Below are the code and all the weights of a small trained network. Each question names an input and a target symbol and asks about switching units off, where a switched-off unit gives its printed mean instead of its output.

import numpy as np


def w(rows, s, z=0):
    codes = np.array(rows[::2]) - 128.0
    scale = np.full(codes.shape[1], s)
    scale[-1] = z or s
    return codes * scale


def norm(h):
    return h / np.sqrt((h * h).mean(-1, keepdims=True) + 1e-5)


def f(y):
    return np.maximum(y, 0)


def softmax(a):
    e = np.exp(a - a.max(-1, keepdims=True))
    return e / e.sum(-1, keepdims=True)


def log_softmax(a):
    a = a - a.max(-1, keepdims=True)
    return a - np.log(np.exp(a).sum(-1, keepdims=True))


def net(x, mask):
    ids = ['γζημξπσ'.index(c) for c in x.split()]
    T = len(ids)
    res = E[ids] + P[:T]
    u = 0
    for l in range(2):
        q, k, v = (norm(res) @ M[l].T for M in (Q, K, V))
        z = softmax(np.where(np.tri(T) > 0, q @ k.T / 2**0.5, -1e9)) @ v
        res = res + np.where(mask[u], z, O[l][:, -1]) @ O[l][:, :-1]
        u += 1
        y = f(norm(res) @ A[l][:, :-1].T + A[l][:, -1])
        res = res + np.where(mask[u : u + 4], y, B[l][:, -1]) @ B[l][:, :-1]
        u += 4
    return log_softmax(norm(res)[-1] @ U[:, :-1].T + U[:, -1])


Q, K, V, O, A, B = {}, {}, {}, {}, {}, {}
E = w([
[165,161,132,119,102,105,134],'γ',
[139,109,82,121,91,119,158],'ζ',
[57,44,136,97,111,121,188],'η',
[116,83,157,134,194,4,105],'μ',
[133,154,190,119,71,168,143],'ξ',
[78,163,140,188,102,177,101],'π',
[244,155,196,161,150,200,113],'σ',
],0.022)
P = w([
[126,146,72,118,206,109,52],'0',
[73,168,119,97,119,141,64],'1',
[79,125,138,159,212,113,22],'2',
[30,2,102,142,59,76,119],'3',
[49,130,142,192,165,131,48],'4',
[101,11,134,167,73,27,131],'5',
[46,60,180,212,145,84,107],'6',
],0.0076)
Q[0] = w([
[106,203,72,141,150,82,254],'L0H1',
[222,113,45,105,143,192,167],'L0H1',
],0.0059)
K[0] = w([
[103,139,148,110,121,71,59],'L0H1',
[109,120,99,3,175,155,126],'L0H1',
],0.0072)
V[0] = w([
[254,81,168,7,200,159,167],'L0H1',
[194,115,134,218,131,183,201],'L0H1',
],0.0053)
O[0] = w([
[135,115,133,61,185,171,90,2],'L0H1',
[145,95,77,73,92,250,11,117],'L0H1',
],0.011,0.0028)
A[0] = w([
[205,77,231,163,123,168,98,245],'L0N1',
[229,205,158,3,232,111,194,186],'L0N2',
[182,71,92,207,35,180,145,203],'L0N3',
[22,151,106,96,114,101,79,168],'L0N4',
],0.0062,0.0011)
B[0] = w([
[169,177,143,59,131,67,79,237],'L0N1',
[70,235,254,118,224,117,158,176],'L0N2',
[172,136,92,134,164,191,59,254],'L0N3',
[241,53,175,168,189,131,70,193],'L0N4',
],0.0085,0.005)
Q[1] = w([
[101,7,254,230,150,98,78],'L1H1',
[168,177,175,213,112,122,45],'L1H1',
],0.0057)
K[1] = w([
[161,124,145,163,58,150,104],'L1H1',
[240,195,155,153,130,205,2],'L1H1',
],0.0081)
V[1] = w([
[124,162,102,105,51,134,97],'L1H1',
[218,47,61,146,215,180,255],'L1H1',
],0.0064)
O[1] = w([
[124,159,51,33,134,87,137,129],'L1H1',
[192,254,203,170,215,180,161,3],'L1H1',
],0.0083,0.0043)
A[1] = w([
[93,128,121,27,52,176,173,28],'L1N1',
[116,1,105,175,157,165,83,174],'L1N2',
[179,28,37,112,161,63,131,254],'L1N3',
[86,188,231,121,168,152,201,252],'L1N4',
],0.0067,0.00074)
B[1] = w([
[109,138,114,48,108,132,170,154],'L1N1',
[193,146,168,90,89,156,159,253],'L1N2',
[164,247,153,156,105,142,139,233],'L1N3',
[110,75,69,160,44,207,131,177],'L1N4',
],0.012,0.0055)
U = w([
[202,230,46,171,166,191,180,14],'γ',
[138,61,77,238,116,192,77,104],'ζ',
[77,186,114,173,66,103,85,250],'η',
[103,117,208,107,161,195,204,73],'μ',
[242,132,218,80,128,167,37,154],'ξ',
[116,126,129,1,79,82,116,101],'π',
[143,135,190,183,200,49,136,136],'σ',
],0.0088,0.0024)

Each question gives the input, a string of symbols that net reads in full, and the target symbol t.
The units are the heads (2 rows each of Q, K, V and O) and the neurons (one row each of A and B). Each row of codes is followed by its name. A weight is (code - 128) times the scale printed after its matrix; where a second scale follows, it is the last column's (O, A, B and U).
mask holds one flag per unit, layer by layer, with each layer's heads first. A switched-off unit (its flag False) gives its mean, the last column of its rows in O or B, instead of its output. The means were averaged over made-up inputs and are rounded, as every weight is.
A unit's drop is (log p(t) with every unit on - log p(t) with that unit switched off) / (log p(t) with every unit on - log p(t) with every unit switched off).
The circuit of an input: a set's keep is (log p(t) with only the set's units on - log p(t) with every unit switched off) / (log p(t) with every unit on - log p(t) with every unit switched off). Starting from all 10 units, units are removed one at a time, each time the one whose removal leaves the highest keep (on an exact tie, the one counted first), for as long as the keep stays at least 0.8.
units of the circuit, in order: the units of the circuit, biggest drop first
unit that matters most: the unit with the biggest drop
k most important neurons: the k neurons with the biggest drops, biggest first
k most important neurons of layer l: the k neurons of layer l with the biggest drops, biggest first
drop of u: that unit's drop, to one decimal
input ξ γ ζ, target γ: units of the circuit, in order : [L1N3]
input γ μ σ ζ γ σ π, target ξ: units of the circuit, in order : [L1N2 L0N4 L0H1]
input ζ ξ γ, target η: 2 most important neurons : [L1N2 L0N1]
input η γ η, target ζ: units of the circuit, in order : [L1H1 L1N4 L0N1]
input μ ζ μ η η μ γ, target σ: units of the circuit, in order : [L0H1 L1N2]
input ξ ζ ξ η, target μ: units of the circuit, in order : [L1H1 L0N1]
input σ ζ σ σ η, target ξ: 2 most important neurons : [L0N4 L1N2]
input π σ σ μ σ ξ ξ, target π: 2 most important neurons : [L1N1 L0N1]
input σ σ σ μ, target ξ: units of the circuit, in order : [L0H1 L1N3]
input γ η σ ξ σ ζ, target ξ: units of the circuit, in order : [L1N2 L0N3]
input σ μ σ γ η, target ξ: units of the circuit, in order : [L0N4 L1N2]
input ζ η ξ ζ, target γ: units of the circuit, in order : [L1H1 L1N3]
input γ σ σ σ γ π, target ξ: units of the circuit, in order : [L1N2 L0N4 L0H1]
input μ μ ζ, target σ: units of the circuit, in order : [L0H1]
input μ η σ η, target μ: 2 most important neurons : [L0N1 L0N3]
input ζ ζ η, target ζ: 3 most important neurons of layer 1 : [L1N4 L1N3 L1N1]
input ζ σ γ σ ζ σ μ, target ξ: drop of L1N2 : 0.2
input σ γ σ μ σ σ ζ, target ξ: drop of L1N2 : 0.3
input μ π γ, target η: drop of L1N1 : 0.0
input σ μ η ξ, target π: unit that matters most : L1N1
